Below are the code and all the weights of a small trained network. Each question names an input and a class and asks about switching units off, where a switched-off unit gives its printed mean instead of its output.

import numpy as np


def w(rows, s, z=0):
    codes = np.array(rows[::2]) - 128.0
    scale = np.full(codes.shape[1], s)
    scale[-1] = z or s
    return codes * scale


def norm(h):
    return h / np.sqrt((h * h).mean(-1, keepdims=True) + 1e-5)


def f(y):
    return np.maximum(y, 0)


def log_softmax(a):
    a = a - a.max(-1, keepdims=True)
    return a - np.log(np.exp(a).sum(-1, keepdims=True))


def net(x, mask):
    res = np.array(x, float).reshape(1, 2) / 4 @ E
    u = 0
    for l in range(2):
        y = f(norm(res) @ A[l][:, :-1].T + A[l][:, -1])
        res = res + np.where(mask[u : u + 13], y, B[l][:, -1]) @ B[l][:, :-1]
        u += 13
    return log_softmax(norm(res)[-1] @ U[:, :-1].T + U[:, -1])


A, B = {}, {}
E = w([
[172,80,62,30,230],'x0',
[146,25,117,175,252],'x1',
],0.0029)
A[0] = w([
[11,142,151,159,77,102],'L0N0',
[88,84,81,52,120,174],'L0N1',
[116,112,148,111,125,93],'L0N2',
[206,102,162,52,149,139],'L0N3',
[129,211,147,184,125,169],'L0N4',
[208,171,121,58,114,120],'L0N5',
[124,74,51,190,214,120],'L0N6',
[153,193,79,98,73,203],'L0N7',
[140,177,59,26,132,2],'L0N8',
[114,125,160,34,87,127],'L0N9',
[82,122,58,151,136,38],'L0N10',
[85,183,55,108,157,57],'L0N11',
[143,1,109,61,172,159],'L0N12',
],0.0057,0.00098)
B[0] = w([
[132,111,148,98,214,219],'L0N0',
[77,141,124,151,35,197],'L0N1',
[217,144,129,185,185,128],'L0N2',
[94,173,145,206,74,201],'L0N3',
[149,152,109,89,207,200],'L0N4',
[112,110,112,192,53,202],'L0N5',
[254,97,131,66,17,233],'L0N6',
[186,35,76,185,140,224],'L0N7',
[117,138,230,137,159,222],'L0N8',
[159,149,177,36,86,196],'L0N9',
[153,31,192,188,181,134],'L0N10',
[115,91,186,109,167,162],'L0N11',
[11,130,207,219,126,252],'L0N12',
],0.0035,0.0044)
A[1] = w([
[137,74,127,46,221,160],'L1N0',
[220,155,74,62,84,125],'L1N1',
[134,71,209,183,112,168],'L1N2',
[56,79,135,44,129,153],'L1N3',
[98,133,178,162,108,128],'L1N4',
[80,73,94,172,24,164],'L1N5',
[58,108,207,169,115,210],'L1N6',
[127,108,131,139,68,238],'L1N7',
[101,187,95,18,44,248],'L1N8',
[47,82,184,129,178,221],'L1N9',
[2,144,134,126,159,151],'L1N10',
[146,120,162,97,134,181],'L1N11',
[133,75,161,133,152,146],'L1N12',
],0.007,0.0015)
B[1] = w([
[86,196,147,182,140,155],'L1N0',
[116,133,174,198,129,160],'L1N1',
[81,154,75,92,100,255],'L1N2',
[204,253,16,86,147,143],'L1N3',
[158,175,40,111,143,195],'L1N4',
[110,140,232,169,150,203],'L1N5',
[153,147,90,89,163,240],'L1N6',
[147,80,110,191,233,196],'L1N7',
[140,36,96,74,108,190],'L1N8',
[181,113,133,132,85,201],'L1N9',
[166,39,120,90,130,155],'L1N10',
[104,213,140,152,109,158],'L1N11',
[130,124,172,77,79,180],'L1N12',
],0.0053,0.0076)
U = w([
[185,224,2,45,102,194],'0',
[177,13,163,161,53,191],'1',
[78,217,187,229,157,182],'2',
[19,110,83,131,171,2],'3',
[28,100,55,159,192,4],'4',
],0.0096,0.0064)

Each question gives the input, the list of numbers given to net, and the class t.
The units are the neurons (one row each of A and B). Each row of codes is followed by its name. A weight is (code - 128) times the scale printed after its matrix; where a second scale follows, it is the last column's (A, B and U).
mask holds one flag per neuron, layer by layer. A switched-off neuron (its flag False) gives its mean, the last column of its row in B, instead of its output. The means were averaged over made-up inputs and are rounded, as every weight is.
A unit's drop is (log p(t) with every unit on - log p(t) with that unit switched off) / (log p(t) with every unit on - log p(t) with every unit switched off).
most important unit: the unit with the biggest drop
top k neurons: the k neurons with the biggest drops, biggest first
k most important neurons of layer l: the k neurons of layer l with the biggest drops, biggest first
input [2,2], class 2: top 3 neurons => [L0N6, L1N5, L1N8]
input [8,7], class 0: 2 most important neurons of layer 1 => [L1N3, L1N5]
input [0,-3], class 2: most important unit => L0N7
input [1,-4], class 1: 2 most important neurons of layer 1 => [L1N8, L1N0]
input [-4,-5], class 1: 4 most important neurons of layer 1 => [L1N8, L1N2, L1N6, L1N1]
input [2,1], class 2: top 3 neurons => [L1N5, L1N8, L0N6]
input [-2,1], class 2: 3 most important neurons of layer 0 => [L0N12, L0N4, L0N1]
input [0,-8], class 1: top 2 neurons => [L1N8, L0N7]
input [-4,-2], class 0: top 2 neurons => [L0N6, L1N5]
input [2,-5], class 1: 4 most important neurons of layer 0 => [L0N12, L0N7, L0N9, L0N5]
input [-7,7], class 0: top 2 neurons => [L0N7, L1N2]
input [-4,-8], class 1: 3 most important neurons of layer 0 => [L0N12, L0N7, L0N8]
input [-5,-5], class 0: top 2 neurons => [L0N6, L0N0]
input [-1,-5], class 1: top 3 neurons => [L0N12, L1N8, L0N7]
input [0,-4], class 1: 2 most important neurons of layer 1 => [L1N8, L1N5]
input [2,3], class 2: top 3 neurons => [L0N6, L1N5, L1N8]
input [-4,-3], class 0: 2 most important neurons of layer 0 => [L0N6, L0N0]
input [-4,3], class 0: most important unit => L1N5
input [0,-1], class 2: 2 most important neurons of layer 0 => [L0N12, L0N7]
input [-1,-4], class 1: top 2 neurons => [L0N12, L1N8]
input [-7,-3], class 0: most important unit => L0N0
input [-2,0], class 2: 2 most important neurons of layer 0 => [L0N12, L0N4]
input [-6,-7], class 1: 2 most important neurons of layer 1 => [L1N8, L1N2]
input [1,-1], class 2: top 2 neurons => [L0N5, L1N5]
input [3,-2], class 2: 4 most important neurons of layer 0 => [L0N5, L0N3, L0N1, L0N0]
